Rows are numbered. After the first four, each row is followed by the numbers of the three nearest rows among all rows above it, by straight-line distance, nearest first.
(in the rows, 128 means zero)
1: 127 127 167 142 135 138 185 83 116 157 144 119 138 130 153 153 140 101
 142 132 148 143 135 127 107 133 111 139 96 137 140 122 119 126 171 114
 108 115 84 173 117 138 110 47 126 126 128 111 129 106 145 176 157 139
 133 165 167 167 140 129 151 138 128 117 150 106
2: 118 133 162 138 136 144 190 102 109 149 139 132 175 137 113 173 139 103
 131 136 140 148 144 149 116 148 126 129 77 141 121 124 106 138 171 122
 122 137 84 171 105 133 113 51 124 130 126 107 140 102 132 176 164 136
 112 167 151 155 138 116 132 139 116 107 143 89
3: 112 125 158 142 127 136 164 71 123 158 136 114 137 131 141 139 134 114
 127 123 152 152 150 124 116 121 130 132 101 127 122 124 109 132 155 118
 126 125 96 176 122 118 96 88 126 129 128 100 130 130 153 169 140 134
 115 151 168 146 144 131 133 131 121 114 139 165
4: 126 113 170 146 138 143 171 111 109 150 136 123 152 129 168 148 142 120
 133 124 154 170 121 124 99 141 126 135 89 132 144 106 127 134 169 118
 107 129 81 162 111 135 120 46 131 127 116 113 133 113 131 190 141 136
 144 166 179 190 134 143 138 132 133 113 143 97
5: 113 116 141 112 134 118 151 19 122 154 136 106 109 111 125 110 117 81
 143 134 152 108 141 115 150 102 49 114 137 139 114 145 117 135 157 122
 127 115 89 181 137 114 102 85 117 126 125 115 126 128 168 124 121 129
 126 148 168 104 156 116 123 144 141 150 125 235 -> 3 1 2
6: 124 126 161 138 124 151 159 82 121 129 128 122 125 131 163 119 145 149
 143 124 158 169 125 120 119 139 91 119 97 142 142 123 131 151 156 120
 121 123 70 165 142 131 80 92 131 118 116 117 131 124 167 186 157 120
 132 146 180 161 139 135 142 130 145 121 139 161 -> 3 1 4
7: 125 146 169 132 130 145 180 94 109 150 135 131 138 111 122 150 146 105
 143 132 153 125 140 126 134 140 98 130 60 146 107 104 116 131 171 107
 118 139 85 177 128 123 100 94 128 135 125 105 147 123 147 180 167 140
 114 165 153 146 146 116 139 137 120 113 143 116 -> 2 1 3
8: 119 116 168 138 140 129 180 85 112 156 130 121 131 124 146 153 126 105
 132 119 146 148 129 125 110 122 101 130 97 140 133 122 121 131 170 114
 117 125 75 162 122 129 115 64 132 121 127 108 137 118 137 160 146 139
 129 157 174 176 132 118 133 143 133 105 136 142 -> 1 3 4
9: 120 109 139 119 126 130 139 43 138 161 140 128 102 100 145 101 117 101
 143 115 153 129 146 117 140 108 72 120 150 133 112 134 124 123 153 113
 135 118 101 193 142 118 105 93 141 134 135 117 128 121 167 158 92 121
 137 142 176 101 155 122 132 137 140 137 130 234 -> 5 3 6
10: 112 130 180 139 128 151 159 103 120 148 129 121 154 143 147 139 138 143
 125 118 144 163 160 120 120 133 134 133 104 130 132 103 126 136 146 119
 119 132 99 165 130 132 87 95 128 121 121 96 126 117 160 186 127 126 126
 148 154 151 146 129 141 123 127 113 125 151 -> 3 6 8
11: 117 109 160 128 126 119 163 30 116 145 131 115 104 123 131 114 122 92
 142 134 157 117 160 86 143 104 83 115 134 123 121 121 110 133 165 114
 112 121 67 185 130 120 95 93 129 122 133 102 132 127 161 148 133 137
 136 154 181 137 149 125 126 130 138 130 125 213 -> 5 9 3
12: 121 96 166 128 134 118 172 55 107 166 139 118 107 131 151 131 120 78 114
 130 140 118 130 104 133 105 94 126 126 138 128 126 127 123 163 117 122
 118 80 176 122 122 115 66 127 131 112 121 132 107 154 136 112 132 134
 160 179 165 141 121 137 148 128 128 146 181 -> 11 8 3
13: 121 133 168 140 136 142 158 96 124 157 135 134 131 144 150 151 144 136
 131 121 153 173 155 125 121 133 133 123 84 124 136 116 125 130 166 122
 105 126 96 150 119 131 94 90 133 119 116 107 136 133 148 190 138 135
 127 159 179 156 144 134 132 132 122 110 135 132 -> 10 3 8
14: 124 138 159 125 131 139 148 117 125 173 134 124 151 128 127 155 137 126
 140 117 140 169 144 134 121 142 135 130 89 136 122 118 126 129 157 130
 118 135 106 171 116 126 116 87 134 122 117 101 131 124 147 201 130 133
 132 145 157 154 145 124 142 129 113 98 136 130 -> 13 10 3
15: 127 110 155 127 129 140 157 69 135 157 136 117 143 124 134 125 124 122
 127 127 152 149 157 111 135 125 102 123 128 122 138 130 100 133 158 126
 127 121 88 165 124 127 97 88 122 120 130 106 120 139 169 169 120 131
 142 141 159 133 145 126 128 127 124 118 130 198 -> 3 11 10
16: 108 128 171 152 127 151 162 89 123 133 141 125 134 135 163 122 147 138
 127 127 155 157 150 104 114 134 112 137 87 138 134 109 118 135 164 121
 124 143 73 164 123 125 83 88 133 131 127 104 142 128 155 189 155 136
 130 157 168 172 153 137 134 114 132 124 133 152 -> 6 10 13
17: 130 116 172 145 139 125 167 82 115 175 146 126 124 129 140 142 129 97
 118 140 159 150 143 104 127 126 115 124 98 128 137 109 116 131 163 121
 123 132 91 173 117 137 107 70 122 139 124 114 140 120 148 153 134 140
 135 147 171 158 150 134 140 134 114 116 143 138 -> 8 3 1
18: 116 136 152 133 129 130 162 75 121 114 129 123 140 117 130 145 148 132
 154 116 153 154 131 128 119 133 85 132 104 151 144 130 115 138 152 124
 116 129 86 172 130 133 98 80 123 127 124 112 134 117 158 180 150 142
 120 148 157 140 147 128 133 123 129 123 133 156 -> 6 3 16
19: 118 107 158 132 133 139 142 84 127 151 135 121 103 116 179 103 136 134
 130 122 156 164 122 96 119 130 109 127 118 127 139 104 128 134 166 123
 110 119 93 161 138 128 88 109 130 119 128 109 134 130 164 193 114 127
 141 142 178 160 144 142 149 129 138 120 135 184 -> 6 16 15
20: 115 126 163 140 134 131 170 65 114 135 133 115 134 128 167 139 135 131
 123 122 154 152 138 97 125 129 113 134 116 141 143 115 118 132 163 129
 122 127 66 175 127 124 86 85 131 122 122 108 133 133 157 182 145 140
 137 159 174 163 143 131 138 120 144 118 140 160 -> 16 6 3
21: 118 128 163 145 143 143 159 105 116 174 139 139 122 115 147 144 145 119
 149 124 150 159 142 126 117 142 127 132 75 131 128 111 125 130 160 122
 119 127 91 170 124 124 104 94 124 126 117 105 132 119 138 186 140 130
 130 167 169 155 142 136 138 129 124 115 138 110 -> 13 14 1
22: 128 131 161 141 128 146 155 123 120 164 131 125 156 129 135 154 129 132
 143 128 148 158 129 147 116 148 125 133 76 131 129 120 122 127 160 120
 108 130 114 158 111 136 129 81 125 136 126 100 131 111 138 192 135 130
 116 152 155 160 140 133 144 138 119 105 133 115 -> 14 21 13
23: 139 130 154 122 130 130 193 67 116 140 133 113 148 129 130 163 133 104
 156 128 148 150 139 133 116 127 86 130 99 153 138 144 125 133 173 117
 121 123 96 170 113 127 124 42 119 129 109 109 129 96 149 177 161 141
 116 164 154 158 126 119 131 142 122 118 138 113 -> 1 8 2
24: 131 150 173 139 139 153 185 114 129 129 136 134 182 131 125 167 146 134
 153 124 144 163 157 148 115 161 126 137 58 148 136 111 126 135 164 130
 119 126 91 168 112 140 116 71 119 128 123 92 137 121 138 198 168 140
 102 156 145 172 123 141 132 131 119 97 148 80 -> 2 22 14
25: 122 129 172 145 148 139 158 124 108 160 131 127 141 137 147 136 138 142
 123 122 144 181 157 126 110 140 130 133 83 138 134 100 116 130 147 122
 105 145 98 165 120 133 106 87 137 125 117 101 133 126 151 187 132 132
 137 148 165 164 143 131 141 132 121 113 132 131 -> 13 10 14
26: 119 141 147 137 128 139 179 67 127 129 131 116 158 119 123 148 138 126
 139 130 146 136 162 132 120 134 89 126 95 143 134 133 106 138 165 126
 112 126 84 182 131 131 75 86 129 132 125 112 146 121 155 181 176 131
 105 147 161 132 145 114 126 127 137 114 126 152 -> 18 3 7
27: 123 152 148 121 140 157 178 102 128 144 130 125 156 118 116 158 137 122
 155 125 150 147 163 153 124 140 99 133 69 140 119 122 116 132 160 122
 123 146 95 184 116 137 100 87 126 133 125 101 138 118 136 189 186 125
 108 159 135 129 146 123 123 124 118 109 136 113 -> 7 26 2
28: 118 128 153 139 126 135 158 95 116 167 135 122 123 112 149 130 131 106
 140 129 147 153 118 123 117 128 95 120 82 141 126 112 134 133 165 119
 121 125 91 169 124 128 121 86 132 131 109 109 137 106 143 174 132 137
 139 159 162 160 140 128 146 134 117 112 141 129 -> 21 8 17
29: 131 137 140 125 136 158 156 89 120 156 130 126 123 108 130 144 143 116
 150 124 146 144 103 150 114 149 80 134 80 154 132 131 128 130 169 121
 127 133 98 181 117 131 123 66 132 124 122 113 139 98 145 180 142 125
 126 159 154 140 132 137 134 138 133 117 128 132 -> 28 18 23
30: 124 134 172 148 134 132 181 88 113 124 135 124 141 135 159 138 142 139
 133 125 152 157 147 99 117 137 106 117 106 130 132 117 116 143 157 136
 115 135 71 182 122 142 82 78 126 125 121 106 147 138 159 183 169 135
 130 143 176 171 140 134 146 118 138 118 144 141 -> 20 16 6
31: 119 110 158 131 125 136 145 64 121 140 132 123 117 128 162 126 138 118
 126 134 149 141 114 107 114 120 89 119 128 152 137 131 130 128 164 116
 113 122 76 163 134 128 97 79 122 128 122 113 123 127 161 168 129 127
 128 153 174 161 150 130 148 136 145 138 140 184 -> 20 19 6
32: 115 125 161 137 131 144 146 101 120 171 143 119 124 129 151 131 134 130
 122 133 147 169 144 115 123 127 132 126 100 136 124 103 125 123 151 129
 108 129 85 168 126 124 108 108 128 119 119 97 129 115 156 173 115 128
 145 148 170 149 146 130 138 140 126 106 126 152 -> 10 25 13
33: 119 120 155 137 125 141 152 73 128 128 132 122 134 126 146 133 132 118
 145 126 149 149 140 128 129 128 100 117 108 138 134 134 117 138 157 127
 110 116 82 159 125 128 98 74 137 129 117 107 139 124 164 171 133 126
 128 140 167 144 135 130 134 138 121 113 133 178 -> 18 3 15
34: 115 123 164 132 133 130 177 61 119 134 134 116 142 115 125 143 134 117
 130 128 148 143 155 128 136 121 106 120 111 125 133 124 113 141 161 124
 116 123 81 169 131 123 85 83 125 127 120 109 135 130 159 152 129 128
 114 147 167 126 137 125 136 132 132 117 129 175 -> 33 3 15
35: 120 123 158 135 144 132 166 80 112 146 137 119 128 114 128 139 135 109
 135 128 139 141 162 117 125 116 116 125 96 137 119 110 114 145 165 127
 125 130 87 187 131 122 94 86 141 116 116 103 139 135 152 174 149 139
 131 153 171 141 145 123 132 132 120 116 125 162 -> 3 34 33
36: 118 130 171 149 127 139 175 82 113 125 139 123 148 130 156 137 139 142
 129 119 151 157 148 108 114 130 123 130 102 132 147 110 124 147 169 120
 114 133 68 175 125 133 75 85 122 135 121 108 137 134 165 182 178 145
 134 159 169 171 136 133 138 129 133 121 143 135 -> 30 16 20
37: 123 108 152 123 133 135 161 71 143 136 131 117 138 124 140 142 129 106
 142 117 152 138 127 127 113 127 85 131 126 143 151 148 117 126 165 115
 120 127 94 177 122 125 108 69 126 134 126 103 126 111 155 165 136 137
 131 156 165 140 150 115 131 134 136 131 121 165 -> 33 18 31
38: 106 118 172 147 131 131 181 77 118 141 131 120 132 131 168 116 150 140
 134 126 154 151 150 109 114 130 114 127 96 135 136 107 111 136 165 133
 113 124 67 178 140 133 79 97 126 120 132 105 141 134 160 188 160 136
 128 147 169 154 154 137 139 127 127 122 144 168 -> 16 20 30
39: 135 117 168 144 128 138 143 123 121 179 124 118 128 135 168 140 144 120
 130 127 146 171 136 119 114 146 141 135 84 135 145 117 129 120 160 118
 103 128 95 158 116 136 128 66 142 139 113 111 139 104 151 189 125 140
 140 144 163 192 144 128 147 137 123 102 138 132 -> 25 4 22
40: 124 117 154 139 132 133 150 67 124 130 134 117 142 113 141 126 126 129
 137 117 145 150 138 121 120 129 85 126 125 141 144 136 107 132 156 131
 109 121 93 169 125 133 96 73 133 121 132 111 127 115 160 171 129 136
 132 149 159 128 144 120 131 132 125 121 129 184 -> 33 37 15
41: 127 109 162 140 123 134 172 62 117 127 125 123 132 133 162 136 141 122
 123 133 149 154 131 109 104 129 113 130 119 145 154 128 125 135 162 125
 109 126 78 163 122 135 99 64 129 116 123 114 118 123 162 172 135 131
 135 148 182 172 148 133 138 126 132 117 139 167 -> 20 31 33
42: 127 128 155 139 138 132 146 108 117 173 122 117 138 136 131 152 117 91
 133 130 143 156 149 132 123 128 120 133 94 129 130 120 120 121 159 117
 116 138 114 160 108 131 130 75 123 133 113 105 123 102 143 186 125 132
 138 155 161 149 147 129 131 126 111 111 147 134 -> 14 22 28
43: 123 120 156 122 126 143 165 66 130 136 122 114 144 116 135 141 138 121
 142 125 145 150 152 127 129 137 89 122 114 137 122 132 122 134 157 117
 124 128 96 175 132 137 89 79 122 123 122 130 130 127 161 169 146 129
 129 149 169 121 144 119 131 131 125 121 138 178 -> 34 40 33
44: 116 124 163 132 139 145 173 82 114 159 123 120 144 132 132 145 129 110
 133 129 141 151 157 124 128 127 120 133 93 131 124 124 119 137 164 130
 117 136 86 173 127 120 101 104 130 124 119 109 142 128 146 172 146 144
 131 155 171 151 144 124 135 132 121 106 129 141 -> 35 3 13
45: 123 117 150 125 130 131 158 92 116 168 136 120 136 117 114 143 134 98
 144 125 144 138 140 136 129 129 106 121 95 136 140 131 132 117 166 124
 124 125 103 169 116 112 138 73 124 121 112 111 128 101 148 162 125 128
 121 151 173 146 135 124 137 141 121 120 134 144 -> 42 28 8
46: 119 114 151 128 118 141 156 72 116 137 127 121 118 122 158 115 134 127
 137 125 146 149 136 103 116 114 94 124 111 134 130 119 116 136 163 129
 115 116 77 180 133 131 87 78 130 121 123 110 125 123 167 175 146 138
 140 146 170 154 145 129 144 116 138 133 141 183 -> 31 20 33
47: 128 153 174 145 139 141 185 114 112 149 124 132 166 138 137 167 142 124
 125 133 145 155 145 123 117 139 130 128 71 139 128 117 114 131 170 128
 110 134 67 185 121 135 104 64 127 132 114 102 132 111 140 184 171 138
 113 159 160 171 137 121 130 138 127 114 142 100 -> 2 24 1
48: 125 111 171 132 119 116 170 51 118 148 134 109 140 138 152 147 123 96
 131 131 155 132 132 109 113 115 97 127 122 146 141 141 116 133 153 126
 116 129 65 174 113 131 117 47 124 125 119 107 130 109 150 145 139 128
 129 162 175 179 140 132 139 134 127 127 146 165 -> 41 12 8
49: 127 129 154 127 129 138 192 84 110 137 139 116 166 141 115 182 135 96
 144 130 135 138 134 142 120 140 120 130 100 150 133 135 110 126 173 131
 117 134 100 173 103 131 121 46 115 127 120 116 134 103 145 160 163 138
 121 165 150 166 128 120 132 145 123 120 147 95 -> 2 23 1
50: 124 118 176 135 123 142 165 61 132 127 141 114 151 138 150 147 125 126
 120 136 151 157 156 107 119 128 123 120 124 124 147 133 106 124 158 120
 121 123 79 154 134 129 103 66 120 120 121 107 133 126 167 167 122 143
 126 146 178 155 131 128 133 120 125 117 125 181 -> 41 33 15
51: 114 134 152 132 133 151 162 113 117 165 140 130 135 117 143 140 133 114
 130 125 149 163 148 135 123 151 115 133 84 133 127 103 120 136 152 132
 121 132 90 173 122 125 110 85 125 126 121 110 137 117 147 189 143 135
 123 157 168 156 140 133 139 129 124 117 132 124 -> 21 14 25
52: 121 142 151 134 131 148 184 87 115 149 135 119 164 115 108 153 140 123
 145 127 136 142 160 152 130 151 115 128 73 135 121 123 118 135 166 115
 120 140 104 173 128 124 126 72 130 141 117 112 130 125 139 187 166 137
 117 171 151 140 148 112 126 132 114 108 133 109 -> 27 2 7
53: 128 125 177 144 130 135 177 84 116 153 142 127 140 128 148 162 135 106
 133 122 151 151 133 119 120 132 114 137 89 141 152 129 114 113 168 122
 116 124 92 165 117 125 120 60 130 130 121 113 133 101 151 156 158 137
 140 162 168 188 144 136 135 146 123 122 142 122 -> 1 8 17
54: 126 133 148 116 138 142 153 92 119 156 133 123 123 98 131 138 137 104
 164 118 148 149 123 150 123 135 73 129 83 151 136 143 122 128 163 126
 121 120 102 180 127 132 128 60 126 119 122 109 133 104 143 173 147 127
 122 157 151 144 135 123 137 133 125 120 133 136 -> 29 45 28
55: 113 124 161 151 136 129 191 95 114 150 126 121 148 124 141 165 141 106
 148 129 143 140 137 115 115 134 114 126 83 142 137 130 123 122 167 121
 115 124 82 169 109 137 121 56 128 131 115 106 141 122 138 174 170 136
 125 156 165 174 141 127 129 152 119 109 144 108 -> 1 53 8
56: 127 132 169 136 139 151 169 125 122 171 135 136 136 125 156 145 139 126
 134 119 148 164 133 134 123 135 111 122 75 135 135 113 133 135 158 115
 118 129 94 168 121 137 127 82 134 125 118 112 130 100 136 183 133 134
 115 156 167 175 143 128 151 129 127 116 142 114 -> 51 21 22
57: 110 121 168 132 125 139 172 72 125 133 124 116 129 121 163 124 142 122
 128 119 155 156 144 107 117 122 98 129 125 133 138 123 107 139 168 120
 118 119 81 173 128 128 81 83 123 117 119 112 123 120 163 174 153 132
 126 143 168 156 149 140 138 120 124 132 142 180 -> 46 20 38
58: 131 110 169 144 135 118 162 93 123 146 126 117 158 145 145 171 121 109
 129 128 148 165 137 136 105 131 126 137 111 143 160 145 116 124 171 123
 112 126 101 145 102 132 138 35 134 132 128 106 120 87 143 177 137 139
 135 149 171 178 126 136 143 151 122 107 148 117 -> 53 1 4
59: 122 114 168 138 138 144 159 104 118 173 139 124 156 138 130 156 118 99
 129 126 152 160 147 137 109 136 131 117 102 137 130 118 124 112 156 124
 120 129 97 154 114 130 122 63 131 125 121 106 131 113 145 171 117 132
 137 153 161 158 136 126 137 142 108 110 134 138 -> 42 14 45
60: 129 143 167 135 129 141 189 99 119 149 127 124 165 125 106 166 135 104
 147 137 134 149 146 156 115 143 122 130 66 148 129 135 129 120 169 139
 122 134 88 169 106 130 119 59 122 127 111 102 138 113 139 178 168 136
 121 164 144 144 138 122 139 135 120 102 125 97 -> 2 52 49
61: 124 120 149 135 134 134 165 82 122 157 130 122 148 131 128 158 116 95
 128 120 139 142 140 137 114 136 127 125 99 138 132 125 107 118 147 119
 109 131 94 161 121 122 122 63 134 126 114 97 129 102 146 182 136 139
 132 154 172 153 135 121 146 134 117 105 141 128 -> 59 42 45
62: 123 133 146 129 132 129 161 83 113 162 142 123 144 113 124 157 126 87
 144 127 146 134 139 152 130 137 101 132 84 150 136 132 130 125 158 125
 129 135 88 170 112 126 127 62 116 130 117 112 137 110 144 158 137 139
 119 158 152 142 136 115 128 139 120 117 133 121 -> 45 54 61
63: 129 119 152 130 135 133 171 65 119 132 138 125 126 119 159 129 138 118
 150 123 158 135 129 107 118 132 79 115 110 143 135 120 109 135 169 118
 116 119 71 189 129 125 98 80 127 128 132 114 135 118 163 181 154 124
 128 150 166 154 147 129 133 125 133 138 132 156 -> 46 57 18
64: 126 117 163 136 128 137 154 105 129 176 142 118 148 130 138 162 126 103
 126 108 147 165 143 138 128 133 134 123 88 127 120 115 117 127 159 119
 117 127 103 155 123 133 130 74 133 130 123 99 122 101 149 182 120 135
 132 152 165 158 147 121 144 135 102 101 136 148 -> 59 42 14
65: 114 128 169 151 141 146 169 100 115 144 132 135 134 123 144 144 146 122
 132 127 157 162 141 129 127 133 129 128 71 138 128 109 121 123 168 130
 117 138 79 167 129 128 108 94 128 122 116 109 124 124 148 188 147 136
 127 155 161 147 151 132 128 132 118 103 131 122 -> 21 51 13
